Moves between units:
at | λ ζ
TT | JZ ZQ
MH | MB HT
QL | TT MF
LC | HM MQ
MC | ZM ZS
DM | GT QR
NG | NQ NZ
GJ | FP PG
TQ | ZS ZM
ZQ | MF TT
HM | PG FP
GT | FL PZ
NQ | SM BL
HT | SG MH
MJ | LC MP
NZ | FC NG
JZ | DC JL
FC | BZ QJ
DJ | TQ FJ
DN | DJ PJ
PG | BH GJ
MQ | MP LC
MF | PQ QL
JL | ZQ JZ
MP | MC MJ
FJ | PJ DJ
TD | HT MB
PM | JL DC
MB | ZN TD
DS | TD ZN
ZM | FJ TQ
NL | MH SG
HR | QL PQ
SM | GJ BH
MD | PZ FL
SG | HR NL
BL | NZ NQ
PQ | NL HR
SB | QJ BZ
QJ | NG FC
BH | BL SM
FP | MQ HM
PZ | QR GT
DC | DN PM
PJ | PM DN
QR | SB DM
ZN | MD DS
ZS | MJ MC
BZ | DM SB
FL | DS MD

The rows follow the links: the fewer symbols apart two units are, the more alike their rows tend to be.

Each row is also shifted at random along 3 hidden directions that mean nothing.

Some units, each with a row of numbers:
GJ
[-119 -160 -614   50  468  309 -166 -351  -17  -30 -180 -606 -187 -433  501  343 -467  191    0  195   88  235  -69 -405  176 -391]
DM
[ 900  -14 -340  152  379  119   60  144   68 -428 -439  104   24 -469   55  209 -273  111  -45   -8  364  -52   64 -297  110 -151]
MF
[ 370 -237  248  -66 -268 -410  -70  -52  -82  -89  264  252  173   59 -299   25  384  154   86 -118 -129  -60 -164  -11  180  186]
DJ
[ 589 -130   24  -51 -247  257  -25  -90    0  257  186 -281  244  210  177 -127   79  120  -37  -12  -63  -25  -33  263  -93 -127]
HM
[ 129  157 -211   16   60  -36  130 -402 -146   51  212 -194 -101  111  187  258  176  255  209  165  188   30   32 -310  146  108]
DN
[-799 -215  133  157 -250  334 -243  126   69  264  112 -277  144  205  224 -344  -18 -232 -108  123  206 -282  -30  501 -102 -178]
DS
[ 444  -12  389 -117  113 -392 -141  167  151  119  195  291  191 -105 -405   10  100 -141  -98  -84 -574  171 -231 -123 -119   84]
FL
[ 195 -149   49   78  219 -136 -170  248   87 -156  -35  128  140 -401 -148  102 -143 -122  -96  -39  -15   28 -145 -183  116 -180]
QL
[-703   76  268 -143 -167 -233 -178  185  141  256   58   36 -108  294  -75 -376   29 -218  -96  -93 -382  148   58  422 -217  246]
JZ
[ 342 -102 -537    0    7  284  -76  -33   71 -159 -391 -510 -165 -123  581 -107 -303  260 -137  -12   68  143  236  293  -14  -51]
NG
[ 463   82  -12  -45  284  163 -165 -184  104  301  134 -230  295 -199  143   52  -77 -282 -193  155  -92  254  -93 -170 -174 -201]
MP
[-266  260   71   83  117 -140  -29  -97    5  367  225 -225 -454  312 -111 -256 -226  153   38  203 -424  -51 -207  -10 -325   86]
BL
[ 692  553   15  139  244 -194  195 -214  -55  107  101  -35 -269  150 -105   59   29  240   87  256  150   29   84 -246 -207  287]
SM
[-816  -71  183 -289  -64  214  279   76  -37  216   34  361  214   72 -369  153   47 -382  -31 -218 -308   26 -221 -205   38 -350]
PM
[ 678 -303 -162  -94 -300  156  303  251 -188 -392 -382  265  -75   19 -269  139   80  405  170 -329  -46 -282  -72  146  328 -146]
BH
[-128  491  423  234   75 -377   -5 -235  -15  392  517   76 -184  444 -244 -170  212  -38   85  305   54 -122 -106 -182 -302  361]
ZS
[   5 -370 -356  -31  -62  415   59 -268 -144  -65   16 -364  210 -166  321  207   56  100  113   46  364  -77    2  -95  258 -313]

The symbols that take the first to the second take the third to the fourth. What is the fourth?
Answers are names.
[ 286  362   64  211  178 -192  119 -295 -102   60  141  -96 -226  160   42   95   60  249  136  235  230   37   58 -325 -104  252]
to [ 137 -153   93   91 -223   68   -4  201  -31  -41  -66   66  -73  186 -236 -230 -111  180  115  -80  -56 -453 -203  228  -17  -82]
as [-231   94  230  256  194   25   -1  238   67  -66 -146  388   67  -73 -292 -151 -186 -259  -39   74  327 -353  -91    7 -137  -31]
to MP

[ 202   15  -57  160 -107   84   35  112  -66    9 -164    5 -270  166 -144 -221 -270  297  130  -10  -16 -374 -160  202    8  -75]
to [ 500  222 -259   30   66   56  196 -111  -84   -4 -204 -124 -440  171  -13  -27 -270  474  132   -7 -270   -6 -117   14  -50   67]
as [-636 -131  643  -59  -67 -432 -328  255  187  260  458  341  161   15 -470 -224  148 -469 -123  -67 -538  123 -297   14 -152  102]
to FL

[ 304 -183   -8 -302 -409  345  301   32  -53    6 -160   93  279  260  -41   29  204   49   30 -234  -83  -85   66  305   45 -268]
to [ 336  171  -93 -115  151  -36  131 -238  -15  167   40 -195 -353  134  -62   11 -170  336   85   43 -511  196 -160 -215 -132   10]
as [ 475 -319  -88   99 -118 -172 -214  -25  -25 -177  148  -55   31 -163   -4   66  126  307  130   -8  136 -204 -119  -20  231   47]
to HT

[ 947  333 -234 -289   46  -79  399 -252  -89   85 -134  -20 -358  269 -203  200 -130  433  111 -182 -692  388  -82 -285 -109   79]
to [ -71  281  179  -32  -83 -144  275 -252 -164  129  272  150  -67  420 -222  138  314   74  222   99   42   10  -39 -215  -88  206]
as [ 507  244 -252 -196  277   -6  138 -296    5  205  -49 -251 -263   72   25  216 -225  339  -19   62 -467  351 -215 -391 -127  -51]
to BH

[ -31  301  177  -22 -100 -196  363 -247 -185   33  215  217 -112  312 -212  114  269  104  190   85  -17  -21    2 -219  -27  219]
to [-197 -117 -193  -22  233 -310 -360  -10  166   -1  -20 -309 -223 -404  330  -11 -239   25 -122   -7 -231  382   24  -31  -24  136]
as [ 484 -297    8  103 -271   37  -62  148  -22 -219  -31   13  -18  -69  -97   14  107  282  129  -89   94 -248 -165  124  219    7]
to QJ

[-1122  -121    34  -179  -162  -157   -92   186    46   -65  -100   178  -102    26   -64  -174     0  -236   -71  -264  -337   113    18   227    19    36]
to [-553 -235  116  231  234    4 -283  374  115  -86  -89  201  123 -420 -134  -22 -169 -342  -87   22  264 -316 -159  -99   69 -268]
as [-942  -83   97  108  147  273 -265  -19   58  417  285 -253  268 -122   79  -25 -200 -510 -153  204   11  -89 -268 -129 -129 -361]
to MD

[ 344  175   57  -27   89   95  424  356   -3 -308 -442  664   68  -52 -491  146  -41  -87   84 -228   73 -212   10  -20  -15  -75]
to [ 364 -121 -281   73  407 -283 -556 -116  191  -22   44 -552 -183 -538  449   82 -346  176 -155  156 -217  448  -25 -225   26  125]
as [-167 -133  -47   88  -39  151 -172 -364 -129  241  471 -465  137   42  288   94  187  105  116  291  296  -86 -154 -176   83  -17]
to NZ

[-124 -136 -114 -105  214  430  -41  -38  -23  127 -126 -101  393 -272  209  206 -165 -320 -176   89  164   94    4 -213  -13 -384]
to [-281 -142  -94 -265 -305  243  518 -146 -213 -129  -22  309  141  226 -210  427  384  151  289 -122   81  -65   37 -179  335 -113]
as [ 268   74   17  208  390  180 -385 -162  192  375  170 -483  260 -232  404  -67 -216 -344 -250  316  254  106   20 -120 -317 -228]
to HM

[ 290   40 -293  107  328 -299 -551 -149  203  111   52 -758 -389 -215  596 -167 -307  190 -213  231 -213  475   97  -44 -129  238]
to [  42  -26   98  -26 -302  108 -154   49   78  298   37 -241   30  299  174 -382  -40  -47 -149   24  -91  -18   42  485 -170   20]
as [-455  523  677  381  125 -348  -86   25   66  440  499  275 -106  446 -345 -465   88 -332   46  337  146 -379 -131   88 -489  340]
to GT

[ -46   -4   69  -78   95  304   64   91  120  182  -71  108  349 -128   90   55  -33 -426 -163  -46   86  118   22  -20 -122 -281]
to [ 101 -283 -195  -96 -190  401  -34 -144  -69  104   12 -326  237  -20  302   95   50  180   39   36  221 -103  -19   75  200 -252]
as [ 124   68 -347  208  -25  180   41   69  -94 -102 -317 -163 -456    7   58  -76 -278  390   98   89  -17 -249 -133   96   32  -86]
to HT

[ -97  152 -124 -362  -65   92  477  -56 -147    8 -220  239 -247  262 -364  187  -87  204  196 -281 -515  103  -94 -134   34 -114]
to [ 241 -390 -248 -225 -268 -127  293   36 -123 -625 -269  324  106 -248 -134  453  319  239  195 -395  123  123  166  -89  531  136]
as [ 120  315  398  103  167  -28 -248  -10  172  433  266 -112  244   55  110 -357   17 -487 -253  237   93   97  149  148 -465   87]
to MC

[-390 -249  111  224  299 -222 -618  137  150   69  305 -219   94 -471   91 -129 -250 -232  -98  181   27  -15 -235 -199   54  -79]
to [-238   53  246    5 -115 -436  -63  -74   -2  -94  255  119   21   51  -60  -13  400  -71    3  -23   79  164  134  -31   73  416]
as [-460  108  452 -106  -42  160   53  281  110  253   53  367  451  200 -202 -168  111 -633 -249  -64  -43  -92  129  240 -311 -150]
to NZ

[  93  160  113 -279    7  -21  221 -185  -23  361  198  113   27  232 -280  158   43  -14  -21  -99 -626  276 -245 -282 -192 -104]
to [-278 -147  128 -106 -238 -280   64  -10  -56 -293   93  256   80 -115  -77  116  396    2   85 -143   95   70  121    3  247  322]
as [ 475  281  207  -84  -84 -429   33 -147   18  -41  205  113  -25  186    3  -24  378  -55  -27  -65  -81  361  258  -19  -91  514]
to MP

[-521 -151  321 -285 -229 -180   87  375    0 -205  -15  651  154  -74 -506   70  129 -254  -48 -446 -526   89 -158  -48  164  -31]
to [ 690  185 -426   66  270 -155 -140 -226   61 -263 -193 -379 -125 -292  631  138   -8  108 -107  190  443  383  520  -92   20  279]
as [1111  418  -13  127  374 -189 -244 -200  169  227   41 -391   50  -56  469 -136 -107  -40 -306  296  213  336  349  -43 -378  306]
to FL

[ 399   11 -131  -85  178  360   85  -23  104   67 -146  -70  303 -261  199  192 -171 -204 -161   -9   99  173  119 -134  -56 -329]
to [-649  167  293  444  205  -30 -116  236   58   23   29  203  -75   31 -193 -231  -98 -301   -8  243  436 -478   -1  -42 -158   30]
as [ 753  296 -114  -87   85  -62  180  -88   87 -105 -244    3   20  -78  250   21  128  -27  -71  -77  224  321  501   50 -159  287]
to FL

